[[ 25 -15 -14   6 -12  14 -15]
 [-16  28  26   6  13  -7   3]
 [ 25 -15 -15   5 -11  14 -15]
 [-18  28  27   3  20  -9  10]]
->
[[-15   3 -15  10]
 [ 14  -7  14  -9]
 [-12  13 -11  20]
 [  6   6   5   3]
 [-14  26 -15  27]
 [-15  28 -15  28]
 [ 25 -16  25 -18]]

[[ 20 -23 -19  23  23]
 [ 26 -23 -18  28  26]]
->
[[ 23  26]
 [ 23  28]
 [-19 -18]
 [-23 -23]
 [ 20  26]]

[[  0 -12   0   0   1   1  -4   5   1   0]
 [  2 -30   2   1   3   5  -6   9   3   3]
 [  1 -14   0   1   1   1  -6   5   1   0]
 [ 21  -5  11   1   7  12  12 -12   3   6]
 [  7 -11   2   1   3   2  -5   4   0   0]]
->
[[  0   3   0   6   0]
 [  1   3   1   3   0]
 [  5   9   5 -12   4]
 [ -4  -6  -6  12  -5]
 [  1   5   1  12   2]
 [  1   3   1   7   3]
 [  0   1   1   1   1]
 [  0   2   0  11   2]
 [-12 -30 -14  -5 -11]
 [  0   2   1  21   7]]

[[ 28 -17  25 -11]
 [-26   5 -31  12]
 [-23  10 -23 -19]]
->
[[-11  12 -19]
 [ 25 -31 -23]
 [-17   5  10]
 [ 28 -26 -23]]

[[ -2   7  -7   3  20   6  10   4   2   1  -5]
 [  2  -7   4  -1   4  16  11  12   2 -23  14]
 [ -8  -1 -12  -4  34 -10   0  -9  -6 -14   2]
 [  0   4  -5  -7  -8  -9 -13 -13  -1  21   1]
 [  5  -3  15  10 -14   2  -1   3   1  15   6]
 [  5  -1  -1  11  -3   5   2  -6   0  18   1]
 [ 13   6   0  10 -25   3 -10   2   0  10  -3]]
->
[[ -5  14   2   1   6   1  -3]
 [  1 -23 -14  21  15  18  10]
 [  2   2  -6  -1   1   0   0]
 [  4  12  -9 -13   3  -6   2]
 [ 10  11   0 -13  -1   2 -10]
 [  6  16 -10  -9   2   5   3]
 [ 20   4  34  -8 -14  -3 -25]
 [  3  -1  -4  -7  10  11  10]
 [ -7   4 -12  -5  15  -1   0]
 [  7  -7  -1   4  -3  -1   6]
 [ -2   2  -8   0   5   5  13]]

[[ 24  14 -25   5   1  17   7 -34   9  -6   9  17  -3  15]
 [ 12 -10 -23  -2  21  15  20 -32   4 -12 -13   7  -8  25]]
->
[[ 15  25]
 [ -3  -8]
 [ 17   7]
 [  9 -13]
 [ -6 -12]
 [  9   4]
 [-34 -32]
 [  7  20]
 [ 17  15]
 [  1  21]
 [  5  -2]
 [-25 -23]
 [ 14 -10]
 [ 24  12]]

[[-10  18   2  -7   6 -15 -12  -4  18   0   5  14  16 -11  -4  -3]
 [ -2  -4  10  14   2   4  -7  -4 -13  -2  -6  -4 -26  14  -1   1]
 [  9 -14   1  11  -2  13   7   1 -15  -1  -3 -11 -15   8  -1   3]
 [ -3   1  -5  -4  -3  -1   6   2   0  -1   2  -5   5   3   8   2]]
->
[[ -3   1   3   2]
 [ -4  -1  -1   8]
 [-11  14   8   3]
 [ 16 -26 -15   5]
 [ 14  -4 -11  -5]
 [  5  -6  -3   2]
 [  0  -2  -1  -1]
 [ 18 -13 -15   0]
 [ -4  -4   1   2]
 [-12  -7   7   6]
 [-15   4  13  -1]
 [  6   2  -2  -3]
 [ -7  14  11  -4]
 [  2  10   1  -5]
 [ 18  -4 -14   1]
 [-10  -2   9  -3]]

[[  2 -30   3  -2   3  -9 -22   0]
 [ -7  24  -8   1 -25  -5   0   8]
 [ -3  26 -13  -3 -19  -7  -3   2]]
->
[[  0   8   2]
 [-22   0  -3]
 [ -9  -5  -7]
 [  3 -25 -19]
 [ -2   1  -3]
 [  3  -8 -13]
 [-30  24  26]
 [  2  -7  -3]]
